What each symbol does to the points:
Fof ^ Fuv
Fof § Pum
Fof ~ Puv
Fof @ Fid
Fof % Tav
Fof & Dod
Fof * Gir
Fof + Gov
Fof ! Mol
Bir ^ Poz
Bir ~ Rar
Bir & Saz
Gim ~ Zus
Gim @ Mif
Gim * Fil
Bep ^ Dod
Bep § Beb
Bep ~ Zis
Bep @ Sug
Bep % Pil
Bep & Fuv
Bep * Mep
Bep + Giz
Bep ! Gor
Big ^ Lud
Big @ Rar
Big & Luf
Mur ^ Pak
Mur § Zap
Mur ~ Nuf
Mur @ Nup
Mur % Pev
Mur & Kun
Mur * Tar
Mur + Zes
Mur ! Kob
Fuv ^ Fof
Fuv % Rar
Fuv & Bep
Fil ^ Lus
Fil § Tun
Fil ~ Ked
Fil @ Kul
Fil % Gar
Fil & Vuk
Fil * Gim
Fil + Sef
Fil ! Vel
Vin @ Zaz
Vin & Zos
Vin ! Lud
Lig ^ Bos
Lig § Sek
Lig ~ Sav
Lig @ Baf
Lig % Mep
Lig & Vot
Lig * Pil
Lig + Gad
Lig ! Tul
Nop @ Zar
Nop * Zos
Nop ! Zus
Sek ^ Tuz
Sek § Lig
Sek * Laf
Kop ~ Tem
Kop & Mif
Kop * Poz
Ler § Lud
Ler @ Nen
Ler & Nez
Vos @ Far
Vos % Zus
Vos * Vut
Ter ~ Zar
Ter * Pek
Ter ! Mif
Beb ^ Bur
Beb § Bep
Beb % Laf
Fid @ Fof
Fid % Lud
Fid & Vut
Zap ^ Fif
Zap § Mur
Zap ~ Gub
Zap @ Zit
Zap % Veb
Zap & Fol
Zap * Kon
Zap + Rin
Zap ! Zom
Suz % Tar
Suz * Pev
Suz + Far
Dil @ Fal
Dil % Zos
Dil ! Vut
Mol % Zaz
Mol & Fal
Mol ! Fof
Pil ^ Zes
Pil § Laf
Pil ~ Saz
Pil @ Luf
Pil % Bep
Pil & Rar
Pil * Lig
Pil + Pak
Pil ! Raf
Veb § Pev
Veb % Zap
Veb + Bur
Baf ^ Zus
Baf @ Lig
Baf * Luf
Tav ^ Rar
Tav § Nen
Tav ~ Poz
Tav @ Lud
Tav % Fof
Tav & Zes
Tav * Tem
Tav + Kun
Tav ! Zaz
Tem ^ Vot
Tem § Pep
Tem ~ Kop
Tem @ Bap
Tem % Gir
Tem & Bos
Tem * Tav
Tem + Duk
Tem ! Fet
Zez § Zaz
Zez & Sed
Zez ! Nen
Puv ~ Fof
Puv % Poz
Puv & Ges
Gub § Nuf
Gub ~ Zap
Gub + Zet
Dod ^ Bep
Dod § Bur
Dod ~ Ges
Dod @ Vut
Dod % Zes
Dod & Fof
Dod * Far
Dod + Pev
Dod ! Fal
Tar ^ Gad
Tar § Kon
Tar ~ Bel
Tar @ Til
Tar % Suz
Tar & Duk
Tar * Mur
Tar + Bos
Tar ! Mit
Tep ^ Kob
Tep + Raf
Tep ! Pak
Lus ^ Fil
Lus ~ Luf
Lus @ Saz
Tul ^ Zar
Tul * Raf
Tul ! Lig
Sug ^ Vut
Sug @ Bep
Sug % Luf
Vuk ~ Lud
Vuk @ Poz
Vuk & Fil
Gad ^ Tar
Gad * Pak
Gad + Lig
Nez ^ Kez
Nez § Ked
Nez ~ Tun
Nez @ Rin
Nez % Pup
Nez & Ler
Nez * Lon
Nez + Zit
Nez ! Mip
Fal ^ Gor
Fal § Vev
Fal ~ Fem
Fal @ Dil
Fal % Ser
Fal & Mol
Fal * Kof
Fal + Zeg
Fal ! Dod
Tuz ^ Sek
Tuz § Bos
Tuz ~ Moz
Tuz @ Lon
Tuz % Zef
Tuz & Pep
Tuz * Rin
Tuz + Kon
Tuz ! Boz
Vot ^ Tem
Vot & Lig
Vot * Rar
Poz ^ Bir
Poz § Lut
Poz ~ Tav
Poz @ Vuk
Poz % Puv
Poz & Kul
Poz * Kop
Poz + Rom
Poz ! Met
Zaz ^ Vib
Zaz § Zez
Zaz ~ Met
Zaz @ Vin
Zaz % Mol
Zaz & Ser
Zaz * Fet
Zaz + Dud
Zaz ! Tav
Zef § Far
Zef % Tuz
Zef * Bur
Vib ^ Zaz
Vib & Raf
Vib ! Rar
Duk & Tar
Duk * Kun
Duk + Tem
Sef ~ Nup
Sef @ Nuf
Sef + Fil
Sav ^ Mif
Sav ~ Lig
Sav * Saz
Pep § Tem
Pep & Tuz
Pep * Nen
Tun § Fil
Tun ~ Nez
Tun @ Zet
Pum § Fof
Pum % Nen
Pum & Bur
Ges ^ Zis
Ges § Vek
Ges ~ Dod
Ges @ Gar
Ges % Kul
Ges & Puv
Ges * Gaz
Ges + Mul
Ges ! Fem
Zes ^ Pil
Zes § Rin
Zes ~ Kul
Zes @ Ked
Zes % Dod
Zes & Tav
Zes * Bos
Zes + Mur
Zes ! Ser
Sed ^ Bib
Sed § Ser
Sed ~ Pif
Sed @ Mip
Sed % Vev
Sed & Zez
Sed * Boz
Sed + Zom
Sed ! Rin
Gov % Kun
Gov & Pev
Gov + Fof
Sep ^ Kun
Sep & Pak
Sep + Rar
Giz ^ Pev
Giz % Pak
Giz + Bep
Lon § Zus
Lon @ Tuz
Lon * Nez
Nuf ^ Vaz
Nuf § Gub
Nuf ~ Mur
Nuf @ Sef
Nuf % Mul
Nuf & Rom
Nuf * Bel
Nuf + Kul
Nuf ! Seg
Boz § Zar
Boz * Sed
Boz ! Tuz
Vut ^ Sug
Vut § Pup
Vut ~ Gar
Vut @ Dod
Vut % Ked
Vut & Fid
Vut * Vos
Vut + Zoz
Vut ! Dil
Vig @ Kun
Vig & Nup
Vig + Lud
Nup ^ Tiv
Nup § Zit
Nup ~ Sef
Nup @ Mur
Nup % Zoz
Nup & Vig
Nup * Til
Nup + Ked
Nup ! Zat
Kez ^ Nez
Kez § Luf
Kez @ Laf
Pif § Pek
Pif ~ Sed
Pif ! Zet
Pev ^ Giz
Pev § Veb
Pev ~ Mul
Pev @ Zoz
Pev % Mur
Pev & Gov
Pev * Suz
Pev + Dod
Pev ! Zeg
Gar ~ Vut
Gar @ Ges
Gar % Fil
Mul ~ Pev
Mul % Nuf
Mul + Ges
Kun ^ Sep
Kun § Fol
Kun ~ Rom
Kun @ Vig
Kun % Gov
Kun & Mur
Kun * Duk
Kun + Tav
Kun ! Dud
Rar ^ Tav
Rar § Leb
Rar ~ Bir
Rar @ Big
Rar % Fuv
Rar & Pil
Rar * Vot
Rar + Sep
Rar ! Vib
Rom ~ Kun
Rom & Nuf
Rom + Poz
Bel ~ Tar
Bel * Nuf
Bel + Mif
Gor ^ Fal
Gor % Raf
Gor ! Bep
Vev § Fal
Vev % Sed
Vev ! Bur
Lud ^ Big
Lud § Ler
Lud ~ Vuk
Lud @ Tav
Lud % Fid
Lud & Ked
Lud * Bap
Lud + Vig
Lud ! Vin
Vek § Ges
Vek ~ Bur
Vek % Zet
Leb ^ Nen
Leb § Rar
Leb & Laf
Zat @ Kob
Zat + Zos
Zat ! Nup
Saz ^ Kul
Saz § Nis
Saz ~ Pil
Saz @ Lus
Saz % Zis
Saz & Bir
Saz * Sav
Saz + Vaz
Saz ! Vez
Tiv ^ Nup
Tiv @ Pak
Tiv + Luf
Ked ^ Luf
Ked § Nez
Ked ~ Fil
Ked @ Zes
Ked % Vut
Ked & Lud
Ked * Zus
Ked + Nup
Ked ! Zos
Vez ^ Pek
Vez ~ Raf
Vez ! Saz
Bib ^ Sed
Bib § Raf
Bib ! Laf
Pek ^ Vez
Pek § Pif
Pek ~ Ser
Pek @ Vel
Pek % Fem
Pek & Met
Pek * Ter
Pek + Seg
Pek ! Kul
Far ^ Mep
Far § Zef
Far ~ Gaz
Far @ Vos
Far % Bos
Far & Gir
Far * Dod
Far + Suz
Far ! Kof
Kof % Zar
Kof * Fal
Kof ! Far
Zar ^ Tul
Zar § Boz
Zar ~ Ter
Zar @ Nop
Zar % Kof
Zar & Fet
Zar * Ser
Zar + Mit
Zar ! Bos
Fol § Kun
Fol & Zap
Fol + Nen
Bur ^ Beb
Bur § Dod
Bur ~ Vek
Bur @ Pup
Bur % Rin
Bur & Pum
Bur * Zef
Bur + Veb
Bur ! Vev
Vel ~ Zos
Vel @ Pek
Vel ! Fil
Fif ^ Zap
Fif § Pak
Fif + Laf
Pup § Vut
Pup @ Bur
Pup % Nez
Fem ~ Fal
Fem % Pek
Fem ! Ges
Bos ^ Lig
Bos § Tuz
Bos ~ Mif
Bos @ Zus
Bos % Far
Bos & Tem
Bos * Zes
Bos + Tar
Bos ! Zar
Lut § Poz
Lut ~ Nen
Lut & Zet
Rin ^ Laf
Rin § Zes
Rin ~ Zet
Rin @ Nez
Rin % Bur
Rin & Nen
Rin * Tuz
Rin + Zap
Rin ! Sed
Raf ^ Ser
Raf § Bib
Raf ~ Vez
Raf @ Vap
Raf % Gor
Raf & Vib
Raf * Tul
Raf + Tep
Raf ! Pil
Zoz @ Pev
Zoz % Nup
Zoz + Vut
Mip § Zos
Mip @ Sed
Mip ! Nez
Kul ^ Saz
Kul § Zet
Kul ~ Zes
Kul @ Fil
Kul % Ges
Kul & Poz
Kul * Mif
Kul + Nuf
Kul ! Pek
Vap ^ Zos
Vap @ Raf
Vap ! Luf
Til @ Tar
Til * Nup
Til + Zus
Nis ^ Zet
Nis § Saz
Nis ~ Laf
Mep ^ Far
Mep % Lig
Mep * Bep
Bap @ Tem
Bap & Zus
Bap * Lud
Zom § Kob
Zom + Sed
Zom ! Zap
Kon § Tar
Kon * Zap
Kon + Tuz
Mif ^ Sav
Mif § Moz
Mif ~ Bos
Mif @ Gim
Mif % Gaz
Mif & Kop
Mif * Kul
Mif + Bel
Mif ! Ter
Fet & Zar
Fet * Zaz
Fet ! Tem
Kob ^ Tep
Kob § Zom
Kob ~ Seg
Kob @ Zat
Kob % Zeg
Kob & Dud
Kob * Mit
Kob + Ser
Kob ! Mur
Luf ^ Ked
Luf § Kez
Luf ~ Lus
Luf @ Pil
Luf % Sug
Luf & Big
Luf * Baf
Luf + Tiv
Luf ! Vap
Zus ^ Baf
Zus § Lon
Zus ~ Gim
Zus @ Bos
Zus % Vos
Zus & Bap
Zus * Ked
Zus + Til
Zus ! Nop
Zos ^ Vap
Zos § Mip
Zos ~ Vel
Zos @ Ser
Zos % Dil
Zos & Vin
Zos * Nop
Zos + Zat
Zos ! Ked
Seg ~ Kob
Seg + Pek
Seg ! Nuf
Vaz ^ Nuf
Vaz ~ Pak
Vaz + Saz
Zit § Nup
Zit @ Zap
Zit + Nez
Zis ^ Ges
Zis ~ Bep
Zis % Saz
Zeg % Kob
Zeg + Fal
Zeg ! Pev
Pak ^ Mur
Pak § Fif
Pak ~ Vaz
Pak @ Tiv
Pak % Giz
Pak & Sep
Pak * Gad
Pak + Pil
Pak ! Tep
Ser ^ Raf
Ser § Sed
Ser ~ Pek
Ser @ Zos
Ser % Fal
Ser & Zaz
Ser * Zar
Ser + Kob
Ser ! Zes
Gaz ~ Far
Gaz % Mif
Gaz * Ges
Mit * Kob
Mit + Zar
Mit ! Tar
Zet ^ Nis
Zet § Kul
Zet ~ Rin
Zet @ Tun
Zet % Vek
Zet & Lut
Zet * Moz
Zet + Gub
Zet ! Pif
Moz § Mif
Moz ~ Tuz
Moz * Zet
Dud & Kob
Dud + Zaz
Dud ! Kun
Met ~ Zaz
Met & Pek
Met ! Poz
Nen ^ Leb
Nen § Tav
Nen ~ Lut
Nen @ Ler
Nen % Pum
Nen & Rin
Nen * Pep
Nen + Fol
Nen ! Zez
Gir % Tem
Gir & Far
Gir * Fof
Laf ^ Rin
Laf § Pil
Laf ~ Nis
Laf @ Kez
Laf % Beb
Laf & Leb
Laf * Sek
Laf + Fif
Laf ! Bib

The rows follow the links: the fewer symbols apart two points are, the more alike their rows tend to be.

Here are some points, each with a row of numbers. One shown again gets a slightly different row.
Vap
 -17   260   148    45   -22  -148   114    97   -62    40    73    64   -93  -118   175   -73  -127  -235  -114  -103    23    16    39  -103   109  -138    88  -115  -197  -215    84    99    55   177   -38   -75  -100   -61
Fet
  24   192    -8    -8   -32     8    83  -180   113    33    58    39   -31   -69  -106   -34   -78     8   291   166   -19    63     7   -65   103   252    21    -4   148  -161    41    -5  -148   -98   -54   -31   252  -110
Kob
  17   241   -31   -13    81    77    73    91   -18  -166    35    77   106   -54   -79   -47  -150   109  -255   -62     7   -99    -6  -116   170  -121  -144    41   143  -183    90   -92    92   -71   -23    41  -112   206
Mur
  20   -38   -77   -15   166    48   175    89   -53    70    40    95    87    15  -104   -48  -128   137  -258   -85    -1    66     6  -146   133  -121  -159    72   187    97    64    65    79    -5   -47    11  -111   335
Tav
  46   -33   -18   -30   -15     4    64   135   136    71    42   100   -80    14  -104   -62   -70    31   329   -29    20    36     6  -116   102   268    57    18   157    71    32    -2    77   -54   -72    44   343   -79
Zis
 -52  -119   110  -251    -5    64  -229   107  -127    24    -8  -169    50    56  -110   152   -89  -204   -36   -63    -7    54    20   231   109  -105    10    -6  -325    82  -126    74    32   -41   155   -54  -124  -122
Tem
   4   -44   -69    23    18    95    76  -245   123   -85    77    81   -52    11   -67   -52   -98    17   301   144    15   -29   -45   -88   115   245    32   -29   170    52    98  -127  -135   -99   -23    49   290  -113
Sav
 -71  -136    88  -196   -21     9    54  -190   -83    79    36  -225   -26    43   -64   -65   -81  -212   -36   142    10    41    -6   171   101   -91   -11    14  -372    39    65    40  -155   -13   -35  -100  -156   -73
Lig
 -52   -77   151   -19   -38    11   130  -238   -15  -104    22    68   -41    14  -106   -57   -75  -208  -141   196    13  -117    10  -102   113  -166    55   -26  -224   111    22   -77  -202    53   -74  -107  -143  -142
Zit
   5   -87   -55   278    50  -178    48    94   -41    37  -147    56    72    19   186   -37   227    87  -200   -65     9    50   -26  -100  -234  -140   -87   -74   157    77    52    13    51   136  -109    55   -46   223
Dod
  56  -101   -64   -15   -69    67  -237   105   -34    49    71   236    37    47   -87   251   -79    85   -92   -85     4    28   -42  -111    99  -165    41    31   184   108  -234    79    70   -39   176    21   -94  -120
Veb
  10    -9    18   211    79    14  -208    84     1    35  -110   162    88    51   -37   186   253    37  -181   -29     8    -5   -10   -55  -277  -132  -131    10   133    77  -143    82    54   -35    81    23   -95   164
Sek
 -29   -41    70   246   -24    90   116  -191   -34    59   -87    23  -104    73   -21   -68   284  -179  -113   178    32    13   -26  -113  -353  -127    21    51  -189    64    75    26  -186   -67  -125   -34   -80   -92
Saz
 -63  -123    58  -203   -70    56   103    65  -115   -79    59  -195   -65    77    -9   -78  -109  -168   -59   -31    51   -88   -29   123    89  -104    55    12  -360    58    50   -64    80   -13   -25   -13  -176  -120
Nuf
   1  -118   -16  -214    82    84    84    65   -89  -142    54  -285    57    21  -107   -83  -150   112  -214   -81   -18   -88     4   267   111  -120  -187    33   -71    99    40   -77    60   -83   -25    17  -161   244
Dud
  22   242   -37   -14   114   -15    96    52   139    35    53    58    26   -91   -48   -91   -55    76   224   -67    32     2    20  -112    81   263  -136    53   121  -182    53     6    18   -68   -27    18   295   193
Sep
 -78   -20    65   -18   107    55    97    82   129    60    18    39    69     1   -60   -64  -117  -169   223   -39    -9    37   -19   -95   118   284  -108    36  -202    80    64   -14    54   -55   -35  -119   315   175
Tul
 -60   212   118    34   -85    67    81  -238   -11    32     1    82  -106   -75  -124   -37   -89  -211   -89   162    12    47    14  -109   135  -139    56    32  -235  -212     2    38  -185   -28   -69   -90  -106   -67
Nup
  83   -30   -73    -2   154  -154    72   112   -24  -129    79   116    70    35   165   -95   -72    95  -274   -69   -24   -71   -25  -115   108  -170  -171   -69   178    56    96   -82    87   192   -40    39  -111   247
Lud
  16   -37   -64    23   -54  -105    65    53   157  -148    71    66   -85    36   125   -40  -123    58   277   -87     4   -70   -12   -14   116   283    37   -61   118    77    47  -149    77    42   -17    13   236   -71
Pum
  17   -19   -71   192   -39    29  -227    94    97    60  -103   113   -16    34     1   193   194    59   310   -51    -3    48    23   -77  -217   238    27    29   106    72  -170   -18    16   -39    46     5   248  -105
Bep
 -70   -43   128   -14   -56    27  -222   125   -45  -108    52   157     9   -39  -143   197  -120  -227  -102   -98    13   -48    -7   -47    83   -96    51    82  -230    63  -220   -74    84   -29   203  -111  -101   -98
Gub
  36   -97   -78   -51   124    20    98    38   -85    93  -115  -226    56    49     8   -63   260    57  -203   -95   -30    96    56   201  -278   -96   -98    95   -10    80    78    53    49   -59  -140    52  -172   166
Zaz
  47   160   -37    19   -39    52    70    37   118   -93    61    66   -24  -104   -37    11   -85    68   343   -47    14   -55   -63  -102    80   297    44    23    97  -103   119  -178    91  -125   -39   -11   293   -90
Pup
  58   -83    -7   243     6   -99  -209    99    -7    32  -108   176    19    -3   226   154   248    45  -126    -8    -7    45   -45   -94  -243  -102    55   -83   149    75  -131    69    37   118    55    18  -100   -35
Bir
 -70  -122   105  -201   -48    53    68    84    -1    27    24  -198   -50    58  -141   -97  -102  -130   269   -13   -17     3   117   182    88   196    45    60  -254    66    50   -12    40   -92   -35    28   159   -74
Fid
  46   -83   -65    12   -62  -110  -144    23   154    56    -4   196    15    39    70   152  -127    87   308   -16   -11    33   -38   -79   105   254    74  -111   132    46  -115   -37    71    37   159    10   296   -78
Vot
 -70   -46    72     2   -42     8    92  -195    91    30    15    16   -24   -22   -90  -106   -80  -141   289   137    21    22    13   -92   108   274    44    32  -170    80    50   -16  -146   -91    23  -102   291   -54
Fif
 -31   -24    88   225    90    78    74    96   -21    55  -134    91   106     1    -1   -64   281  -172  -237   -74    48   -19   -27   -96  -219   -82  -185    26  -212    50   108    93    50   -49  -130   -58   -86   233
Zes
  45   -45   -81    -3   -47    55   109   110   -13  -198    84   123   -79    34  -153  -107  -167   110  -181  -139    -4  -150   -27  -180   170  -194    69    61   291   129   154  -103   115   -37   -46   -25  -120  -162
Zef
  24    -9   -77   205   -15    33  -212  -157   -31    32  -132   171     1    33   -26   188   247    44   -84   144    30    32   -29   -76  -252   -97    90   -42   160    88  -155    50  -154   -34    75   -26   -75   -96
Pev
  44   -42  -103     4    36    57  -231    71    -4  -130    28   158   117     4   -74   210   -92   120  -176   -62     4  -127    36   -54    90  -137  -140    31   153    94  -188   -93    72   -11   193    11   -67   247
Vuk
  -8  -109    -8  -205   -37  -129    79    15    98    62    10  -213   -78    63   122   -29   -85    68   290   -28   -34    60   133   243    94   204    70   -24     2    37    65   -71    83    14   -70   131   219   -60

Each walk starts at a row. The symbols on each line, taken left to right, move it on to the next point.
Each answer is a row, close to the row of the point it stands for.
---
  27    -8   -52   -13    39    37  -209    77   121    79    65   130   157   -11   -45   111   -74    50   195   -35     0    23   -18   -79   112   206   -92     3   149    35  -151     7    82   -74   180    18   277   170
& ~
  -4  -143   -54  -219   154    43  -195    57  -113    27    30  -118    83    62   -73   126  -116   113  -210   -25     0    54     4   224   120   -98  -119    15    25   104  -169    78    43   -18   147    17  -105   217
+ §
  28  -172   -70   -40   -18     7  -143   110   -94    17  -105  -180    21    78   -28   160   270   107  -115   -29   -13    55     9   230  -262  -148    22   -17    50    72  -157    87   108   -18   104     3  -168   -55
---
 -10   166    95    -2   -26    69    71   137    71    39    95    76   -79   -40   -39   -59   -62  -204   288   -11   -35    89   -57   -66    67   282    67    27  -194  -166    69    -3    29  -115   -62   -60   248  -125
! @
 -45   -38   106    47   -34  -123    88    62    97    40    78    13   -40    25   109   -63  -110  -190   314   -61   -34    27    26  -153   101   325    88   -32  -204    51    76    11    88    12   -15   -86   318   -73
& * *
 -75  -117   154   -22   -56  -133   126    97   -44  -166    35   128  -118    14   168  -111  -138  -220  -154   -53     1  -112   -27  -126   178  -137    88   -62  -275    88    91   -98   108   164   -62   -68   -83   -86
---
   5  -135    70  -214   -13  -127    69    92   -84    31    73  -232   -61   121    91   -92   -81  -207   -90   -53    39    53   -23   158    95  -149    28   -64  -356    77    38     8    41   118   -50  -104  -196   -39
^ § @ §
  35  -163   -43  -268   -15    66    74    49  -159    52    82  -296   -86    80   -64  -109  -147    82  -108   -97   -12    47    -2   227   101  -107    70    50   -45    58    95    30    66   -33   -41    40  -194  -116
@ @ * &
 -20  -147     9  -195   -37    47    39  -166    53    85    41  -204   -17    38   -72   -78   -83    62   297   163     7    24   182   194    90   268    74    35   -26    29    30   -45  -131   -71   -38    68   178   -72
---
 -32  -142   -19  -196   -27    21    91    96    32  -119    27  -217   -76    10   -74   -53   -88    53   299    -9   -16   -81   128   208    38   245    88    40    -8    72    36  -150    64   -42   -41   124   186   -87
@ ~ § &
   8   -37   -76   214   -43   -79    82   111   -39  -128  -103    55   -74    49   171   -30   316   104  -132   -67   -26   -33    56   -66  -312  -119    40   -80   153    61    66   -54   116   105  -120    -4  -107   -35
+ § ^
 -34    -9   124    -1   131  -139    76    94   -16    47    42    99    59     7   150   -49  -152  -191  -252  -101    25    25   -40   -92   147  -122  -153   -72  -218    80    32    47    99   169   -44   -59  -112   293
---
  24    89    21  -277    -4    44  -203    60   -81    43    60  -203   -16   -52   -99   205   -96   102   -66   -38    10   -13    27   176   141  -107    82     2   -66  -246  -167    51    49   -50   179    -3  -205  -126
% @ @
  48   159   -37  -290   -33    48   102   117  -121  -153    43  -253   -52   -24   -69   -38  -112    90  -118   -87    26  -149    -3   209   140   -68    60    74   -77  -178    53  -119    22   -51   -47    12  -178  -123
* ~ @ *
  69   216   -47    32   -47  -152    89    95   -57  -106    80    58  -106   -82   160   -56  -160   156  -129   -36    38   -97   -40  -125   127  -149    44   -79   228  -186   107   -94    49   170    23    54   -87   -35
---
  25  -110   -33  -155   -64    81  -180  -208  -123    58    54  -129   -17    99   -61   190   -88    75   -66   106    -5    -1   -15   214   122  -113    42    30    -7    62  -179    57  -160     7   180    10  -154  -122
* ~ @ *
 -21   -79   -25    78   -65  -125  -240  -183    13    43    29   170   -43    12   133   142   -96    86   -97   169    57    67   -17   -71   114  -129    47   -78   212    79  -163    93  -195   109   161    41  -112   -89
* % %
  30   -46   -80    29   -64  -138  -268    85   -22  -130    20   226    80     7   136   195  -174   100  -108   -37    21   -55    23  -114   137  -110    48   -80   188    33  -205   -74    98   120   207    65  -106   -81
---
  46   -45   -37   220    87    48    81   132   -10  -120  -112    81    79    32   -53  -103   263    82  -189   -28   -24   -63    10  -118  -301   -91  -131     4   160    66    67   -79    62   -29  -137    26   -61   190
§ ! ~
  16   113   -54  -248   116    34    93    94  -133   -18    16  -277    41   -51   -90   -85  -109    66  -225   -68   -11    75   -29   222   121   -86  -128    42   -30  -180    73    56    60    -9   -53    38  -198   177
! @ + ~
  68  -107   -48   -13   -54  -191   192   121   -38    38    33    84   -97    10   176   -86  -175   115  -178   -98   -55    15   -17  -101   153  -192   102   -85   200    72    77   101   127   223   -13    22  -132  -101
---
  22   -98   -44     3   -46    40  -261  -202   -32  -136    71   163   -13   -23   -48   202  -103   121  -123   152   -58  -107   -22  -130   114  -100    92     4   142    76  -171   -75  -245   -18   153   -13  -120   -99
~ * &
 -38   -98   -20  -186   -42    14  -173    13    24    15    65  -145    25    49   -65   104   -62    47   273   -18    -3    50   121   172    59   294    24    63   -21    20  -134   -56   132   -67   177    50   181   -86
% * &
  34  -123   -40  -241   -23    30    64  -199  -107   -93    66  -221   -19    71  -119   -74   -92    94  -135   198    29   -47   -27   211    99  -149    86    62   -76    86    67   -69  -199     8    -1    21  -198   -98
